Here is a tiny trained network, its code and every weight. The questions are about switching its units off for an input and a target symbol, where a switched-off unit gives its printed mean instead of its output.

import numpy as np


def w(rows, s, z=0):
    codes = np.array(rows[::2]) - 128.0
    scale = np.full(codes.shape[1], s)
    scale[-1] = z or s
    return codes * scale


def f(y):
    return y / 2 * (1 + np.tanh(0.7978845608 * (y + 0.044715 * y**3)))


def softmax(a):
    e = np.exp(a - a.max(-1, keepdims=True))
    return e / e.sum(-1, keepdims=True)


def log_softmax(a):
    a = a - a.max(-1, keepdims=True)
    return a - np.log(np.exp(a).sum(-1, keepdims=True))


def net(x, mask):
    ids = ['ΓΔΛΨβηθμξπστφ'.index(c) for c in x.split()]
    T = len(ids)
    res = E[ids] + P[:T]
    u = 0
    for l in range(2):
        r = res
        for j in range(2):
            rows = slice(4 * j, 4 * j + 4)
            q, k, v = (r @ M[l][rows].T for M in (Q, K, V))
            z = softmax(np.where(np.tri(T) > 0, q @ k.T / 4**0.5, -1e9)) @ v
            o = O[l][rows]
            res = res + np.where(mask[u + j], z, o[:, -1]) @ o[:, :-1]
        u += 2
        y = f(res @ A[l][:, :-1].T + A[l][:, -1])
        res = res + np.where(mask[u : u + 8], y, B[l][:, -1]) @ B[l][:, :-1]
        u += 8
    return log_softmax(res[-1] @ U[:, :-1].T + U[:, -1])


Q, K, V, O, A, B = {}, {}, {}, {}, {}, {}
E = w([
[62,94,40,151,144,71],'Γ',
[161,173,50,142,133,122],'Δ',
[44,86,110,171,155,155],'Λ',
[94,117,101,164,203,100],'Ψ',
[161,166,147,65,98,82],'β',
[58,163,127,236,162,191],'η',
[171,151,90,57,181,160],'θ',
[129,70,95,61,128,66],'μ',
[95,128,78,48,127,73],'ξ',
[165,94,33,106,136,132],'π',
[163,163,165,117,101,87],'σ',
[148,74,184,102,73,180],'τ',
[4,157,193,106,79,52],'φ',
],0.025)
P = w([
[143,254,124,133,63,224],'0',
[138,126,84,142,217,226],'1',
[179,67,76,163,178,125],'2',
[138,105,109,161,172,116],'3',
[101,122,136,165,186,113],'4',
[70,144,159,159,178,111],'5',
[55,159,180,148,178,108],'6',
[44,177,194,138,164,110],'7',
[37,190,210,130,155,112],'8',
],0.0068)
Q[0] = w([
[90,171,194,168,189,229],'0.h0',
[143,89,173,108,186,85],'0.h0',
[183,106,175,161,167,158],'0.h0',
[62,57,149,91,41,112],'0.h0',
[169,137,91,208,226,186],'0.h1',
[139,139,226,22,250,152],'0.h1',
[128,132,2,125,75,137],'0.h1',
[145,162,58,184,83,18],'0.h1',
],0.0086)
K[0] = w([
[163,64,136,169,94,177],'0.h0',
[175,110,84,145,177,156],'0.h0',
[130,144,93,114,136,178],'0.h0',
[111,113,169,118,105,113],'0.h0',
[180,138,109,192,178,193],'0.h1',
[169,86,203,74,133,180],'0.h1',
[125,124,86,92,125,157],'0.h1',
[150,185,83,178,255,44],'0.h1',
],0.0081)
V[0] = w([
[34,225,75,111,141,121],'0.h0',
[177,220,58,90,115,67],'0.h0',
[117,255,6,135,155,96],'0.h0',
[161,146,92,142,183,79],'0.h0',
[67,246,92,39,106,136],'0.h1',
[149,235,172,82,171,217],'0.h1',
[158,61,130,210,177,189],'0.h1',
[106,165,9,90,164,205],'0.h1',
],0.0056)
O[0] = w([
[156,59,133,219,157,189,252],'0.h0',
[185,107,86,151,71,121,140],'0.h0',
[172,113,112,158,7,15,137],'0.h0',
[168,101,216,220,53,174,60],'0.h0',
[171,137,72,215,254,81,238],'0.h1',
[154,115,114,93,18,121,106],'0.h1',
[152,228,70,224,91,103,43],'0.h1',
[96,232,175,15,123,148,182],'0.h1',
],0.0051,0.0022)
A[0] = w([
[203,129,175,157,128,169,113],'0.n0',
[168,70,180,104,185,128,162],'0.n1',
[209,24,191,246,91,89,46],'0.n2',
[152,117,193,147,128,144,198],'0.n3',
[138,79,39,128,137,98,145],'0.n4',
[228,97,110,53,159,140,5],'0.n5',
[130,103,191,84,136,101,201],'0.n6',
[149,168,134,72,147,86,185],'0.n7',
],0.013,0.0034)
B[0] = w([
[69,179,123,117,209,139,158],'0.n0',
[80,139,206,66,58,106,221],'0.n1',
[129,173,139,47,219,191,167],'0.n2',
[2,185,71,86,78,180,176],'0.n3',
[76,191,103,73,143,148,254],'0.n4',
[128,74,167,189,118,131,228],'0.n5',
[116,212,153,129,64,110,243],'0.n6',
[165,138,177,117,179,130,201],'0.n7',
],0.0084,0.0073)
Q[1] = w([
[117,229,133,53,151,152],'1.h0',
[67,194,121,143,151,98],'1.h0',
[106,168,189,125,202,198],'1.h0',
[81,133,136,136,77,122],'1.h0',
[74,226,115,49,155,2],'1.h1',
[121,128,180,112,170,34],'1.h1',
[57,139,89,160,123,136],'1.h1',
[96,185,163,149,131,101],'1.h1',
],0.0093)
K[1] = w([
[47,255,142,94,79,50],'1.h0',
[99,167,105,50,86,82],'1.h0',
[35,149,178,109,112,124],'1.h0',
[189,163,188,156,82,123],'1.h0',
[29,135,151,45,23,113],'1.h1',
[174,159,156,109,61,182],'1.h1',
[66,138,117,187,116,85],'1.h1',
[123,123,216,105,55,181],'1.h1',
],0.0079)
V[1] = w([
[111,122,99,163,44,187],'1.h0',
[135,129,158,158,188,68],'1.h0',
[136,140,140,162,153,52],'1.h0',
[149,69,109,173,102,128],'1.h0',
[195,142,171,141,105,70],'1.h1',
[150,254,191,86,152,213],'1.h1',
[122,103,160,95,147,92],'1.h1',
[142,207,212,184,164,140],'1.h1',
],0.0072)
O[1] = w([
[178,91,120,145,115,70,131],'1.h0',
[74,140,97,143,138,78,95],'1.h0',
[150,103,254,145,154,129,95],'1.h0',
[99,96,204,112,82,189,51],'1.h0',
[150,150,204,105,153,86,73],'1.h1',
[142,128,159,118,113,199,250],'1.h1',
[229,87,161,134,48,116,142],'1.h1',
[185,127,128,178,111,142,144],'1.h1',
],0.0078,0.016)
A[1] = w([
[133,116,176,123,164,110,1],'1.n0',
[60,99,122,156,104,168,98],'1.n1',
[198,72,108,173,205,140,218],'1.n2',
[118,65,176,78,83,138,177],'1.n3',
[99,172,126,79,128,6,77],'1.n4',
[202,146,89,196,170,107,154],'1.n5',
[190,113,134,98,118,107,210],'1.n6',
[132,133,139,54,88,48,149],'1.n7',
],0.012,0.0039)
B[1] = w([
[181,146,169,210,2,106,138],'1.n0',
[234,86,235,188,157,78,246],'1.n1',
[76,60,131,61,78,165,192],'1.n2',
[52,99,89,117,66,53,254],'1.n3',
[210,114,52,145,182,63,223],'1.n4',
[81,151,214,23,68,68,214],'1.n5',
[93,101,80,70,35,227,165],'1.n6',
[208,49,62,123,122,188,215],'1.n7',
],0.0068,0.0076)
U = w([
[61,162,32,172,123,110,120],'Γ',
[131,243,125,88,116,63,70],'Δ',
[149,36,114,208,158,199,167],'Λ',
[2,121,230,35,213,54,149],'Ψ',
[241,118,141,164,100,140,119],'β',
[140,184,123,227,123,171,163],'η',
[166,52,206,60,191,166,92],'θ',
[140,34,85,98,116,96,2],'μ',
[221,102,117,95,221,141,125],'ξ',
[55,139,10,144,96,254,162],'π',
[175,177,160,112,199,156,177],'σ',
[54,87,80,207,12,126,73],'τ',
[165,106,139,166,117,35,144],'φ',
],0.0076,0.0088)

Each question gives the input, a string of symbols that net reads in full, and the target symbol t.
The units are the heads (4 rows each of Q, K, V and O) and the neurons (one row each of A and B). Each row of codes is followed by its name. A weight is (code - 128) times the scale printed after its matrix; where a second scale follows, it is the last column's (O, A, B and U).
mask holds one flag per unit, layer by layer, with each layer's heads first. A switched-off unit (its flag False) gives its mean, the last column of its rows in O or B, instead of its output. The means were averaged over made-up inputs and are rounded, as every weight is.
A unit's drop is (log p(t) with every unit on - log p(t) with that unit switched off) / (log p(t) with every unit on - log p(t) with every unit switched off).
The circuit of an input: a set's keep is (log p(t) with only the set's units on - log p(t) with every unit switched off) / (log p(t) with every unit on - log p(t) with every unit switched off). Starting from the 12 units with the biggest drops (on a tie, the unit counted first), units are removed one at a time, each time the one whose removal leaves the highest keep (on an exact tie, the one counted first), for as long as the keep stays at least 0.8.
units of the circuit, in order: the units of the circuit, biggest drop first
top k neurons: the k neurons with the biggest drops, biggest first
top k neurons in layer l: the k neurons of layer l with the biggest drops, biggest first
heads that matter: for each layer, one digit per head in row order, 1 if its drop is at least 0.15 and else 0, layers parted by /
input φ σ τ φ Δ, target Ψ: top 3 neurons	[1.n5; 0.n6; 0.n1]
input θ ξ π Ψ π τ θ φ σ, target Ψ: top 2 neurons	[0.n2; 0.n3]
input τ τ θ, target π: units of the circuit, in order	[1.n1]
input ξ β τ τ τ, target π: top 2 neurons in layer 0	[0.n5; 0.n6]
input φ Δ Γ Ψ ξ σ τ Ψ, target π: units of the circuit, in order	[1.h1; 0.n2; 0.n3; 0.h1]
input η η φ τ π β, target π: units of the circuit, in order	[1.h1; 1.n1; 0.n3; 0.n2]
input Λ τ θ π Δ τ τ σ, target π: heads that matter	01 / 11
input π η σ, target σ: heads that matter	10 / 00
input τ μ τ Ψ, target Ψ: units of the circuit, in order	[1.n5; 1.n7; 0.n3]
input π ξ η, target η: heads that matter	01 / 10
input π τ φ Ψ τ ξ τ μ, target π: heads that matter	10 / 11
input π φ τ π φ Δ, target Ψ: heads that matter	00 / 10
input φ Ψ τ ξ τ π τ π ξ, target π: heads that matter	00 / 11
input η β θ τ, target π: units of the circuit, in order	[0.n3]
input φ π Λ, target Λ: heads that matter	10 / 10
input θ θ Δ, target Δ: top 2 neurons	[1.n5; 0.n4]
input μ Ψ τ ξ, target π: units of the circuit, in order	[1.h1; 0.n3; 0.n2]
input ξ ξ Λ τ Ψ, target π: units of the circuit, in order	[1.h1; 0.n3; 0.n2; 0.h1]
input θ τ σ, target π: heads that matter	00 / 10
input τ φ τ ξ β Ψ ξ Λ, target Λ: heads that matter	00 / 00
input σ β τ β, target π: top 3 neurons	[1.n6; 1.n1; 0.n2]
input η π φ θ, target θ: top neuron	[0.n7]
input φ Ψ φ θ, target θ: top 2 neurons	[0.n7; 1.n2]
input φ φ ξ ξ, target ξ: top 2 neurons in layer 1	[1.n4; 1.n7]
input τ τ ξ Γ Δ φ τ, target Ψ: heads that matter	00 / 10
input ξ Ψ φ τ φ Λ, target Ψ: top 2 neurons	[0.n6; 1.n7]
input τ φ π τ τ θ β τ, target τ: top 3 neurons in layer 0	[0.n4; 0.n2; 0.n1]
input Ψ τ Δ τ ξ, target ξ: heads that matter	11 / 00
input Ψ π θ Ψ θ θ π β, target β: heads that matter	00 / 01
